Here is a tiny trained network, its code and every weight. The questions are about switching its units off for an input and a class, where a switched-off unit gives its printed mean instead of its output.

import numpy as np


def w(rows, s, z=0):
    codes = np.array(rows[::2]) - 128.0
    scale = np.full(codes.shape[1], s)
    scale[-1] = z or s
    return codes * scale


def norm(h):
    return h / np.sqrt((h * h).mean(-1, keepdims=True) + 1e-5)


def f(y):
    return y / 2 * (1 + np.tanh(0.7978845608 * (y + 0.044715 * y**3)))


def log_softmax(a):
    a = a - a.max(-1, keepdims=True)
    return a - np.log(np.exp(a).sum(-1, keepdims=True))


def net(x, mask):
    res = np.array(x, float).reshape(1, 2) / 4 @ E
    u = 0
    for l in range(4):
        y = f(norm(res) @ A[l][:, :-1].T + A[l][:, -1])
        res = res + np.where(mask[u : u + 5], y, B[l][:, -1]) @ B[l][:, :-1]
        u += 5
    return log_softmax(norm(res)[-1] @ U[:, :-1].T + U[:, -1])


A, B = {}, {}
E = w([
[121,101,215,136,220,245,227,80,182,118,183],'x0',
[121,46,179,142,212,170,195,136,105,84,3],'x1',
],0.0021)
A[0] = w([
[147,108,125,127,123,95,125,127,117,111,115,37],'0.n1',
[108,101,144,83,151,124,144,120,124,124,91,114],'0.n2',
[121,163,146,133,144,170,134,96,177,159,196,17],'0.n3',
[134,100,185,173,177,174,178,102,129,103,110,77],'0.n4',
[129,152,159,128,138,183,144,75,196,142,253,6],'0.n5',
],0.0054,0.0023)
B[0] = w([
[134,164,148,186,136,152,103,158,116,103,158,121],'0.n1',
[119,128,88,147,146,148,127,178,123,91,136,149],'0.n2',
[120,156,176,190,131,96,86,122,51,107,128,191],'0.n3',
[167,95,32,74,93,140,167,178,179,129,162,229],'0.n4',
[135,197,201,233,183,186,64,65,3,148,182,253],'0.n5',
],0.0044,0.0052)
A[1] = w([
[126,209,82,91,2,60,48,129,143,200,191,39],'1.n1',
[125,179,94,66,3,53,78,108,163,192,169,71],'1.n2',
[107,89,153,45,148,140,200,110,208,137,93,95],'1.n3',
[131,141,199,157,174,165,153,43,126,153,193,38],'1.n4',
[111,166,233,151,98,132,118,44,126,161,184,3],'1.n5',
],0.0041,0.0024)
B[1] = w([
[87,117,21,53,15,55,146,166,233,222,254,254],'1.n1',
[97,114,41,50,84,119,134,149,221,207,209,230],'1.n2',
[196,54,36,62,70,139,174,212,172,48,119,148],'1.n3',
[96,181,187,204,109,152,85,49,35,184,131,180],'1.n4',
[148,141,176,134,176,134,135,136,111,76,60,172],'1.n5',
],0.0032,0.0046)
A[2] = w([
[149,135,146,136,144,128,130,106,127,152,122,5],'2.n1',
[139,198,235,216,155,187,106,1,22,165,209,58],'2.n2',
[116,153,155,192,144,84,74,136,56,104,83,136],'2.n3',
[144,203,226,206,148,177,117,9,59,138,204,47],'2.n4',
[143,112,159,109,113,142,164,122,188,126,151,19],'2.n5',
],0.0052,0.0027)
B[2] = w([
[154,135,107,106,96,114,147,129,131,111,117,118],'2.n1',
[221,191,146,105,223,198,116,41,2,214,201,254],'2.n2',
[87,197,226,179,110,139,97,43,121,161,141,177],'2.n3',
[223,161,95,132,224,183,109,54,24,222,194,231],'2.n4',
[139,119,117,115,136,118,114,98,119,115,115,125],'2.n5',
],0.0047,0.0098)
A[3] = w([
[129,148,162,240,204,193,154,188,62,31,56,110],'3.n1',
[109,135,84,169,53,125,137,200,163,75,99,95],'3.n2',
[197,71,109,38,145,181,226,155,198,89,152,105],'3.n3',
[152,110,184,153,178,207,134,114,136,103,120,4],'3.n4',
[95,231,252,207,136,125,59,45,41,130,127,89],'3.n5',
],0.0036,0.0026)
B[3] = w([
[164,204,117,112,103,119,94,51,140,203,233,158],'3.n1',
[170,109,120,83,155,176,174,125,98,175,183,150],'3.n2',
[96,83,226,147,184,144,152,143,107,36,3,204],'3.n3',
[104,154,38,94,71,83,90,161,159,137,142,124],'3.n4',
[86,80,141,154,58,68,143,139,232,34,72,254],'3.n5',
],0.0041,0.0052)
U = w([
[186,14,134,55,212,224,236,234,165,14,19,65],'0',
[10,186,254,243,41,21,39,80,188,40,8,2],'1',
[222,207,157,139,236,218,90,37,6,223,220,176],'2',
[72,137,4,39,23,31,88,196,235,231,233,192],'3',
],0.007,0.0018)

Each question gives the input, the list of numbers given to net, and the class t.
The units are the neurons (one row each of A and B). Each row of codes is followed by its name. A weight is (code - 128) times the scale printed after its matrix; where a second scale follows, it is the last column's (A, B and U).
mask holds one flag per neuron, layer by layer. A switched-off neuron (its flag False) gives its mean, the last column of its row in B, instead of its output. The means were averaged over made-up inputs and are rounded, as every weight is.
A unit's drop is (log p(t) with every unit on - log p(t) with that unit switched off) / (log p(t) with every unit on - log p(t) with every unit switched off).
most important unit: the unit with the biggest drop
k most important neurons: the k neurons with the biggest drops, biggest first
k most important neurons of layer l: the k neurons of layer l with the biggest drops, biggest first
drop of u: that unit's drop, to one decimal
input [-8,4], class 1: most important unit	0.n4
input [5,3], class 0: 2 most important neurons	0.n4, 2.n2
input [-6,3], class 1: 2 most important neurons of layer 1	1.n1, 1.n2
input [-7,4], class 1: 2 most important neurons	0.n4, 0.n5
input [-2,3], class 1: 3 most important neurons	1.n2, 0.n4, 1.n1
input [2,1], class 0: 2 most important neurons	0.n4, 2.n2
input [-4,6], class 1: 4 most important neurons	1.n2, 1.n1, 0.n4, 0.n5
input [-2,2], class 1: 4 most important neurons	0.n4, 1.n1, 0.n5, 1.n4
input [-5,8], class 1: 3 most important neurons of layer 1	1.n2, 1.n1, 1.n3
input [-1,1], class 1: 3 most important neurons of layer 1	1.n2, 1.n1, 1.n4
input [-2,-2], class 3: drop of 0.n5	1.0
input [-1,0], class 3: drop of 0.n5	1.2
input [-6,6], class 1: drop of 0.n5	0.3
input [-2,0], class 3: most important unit	0.n5
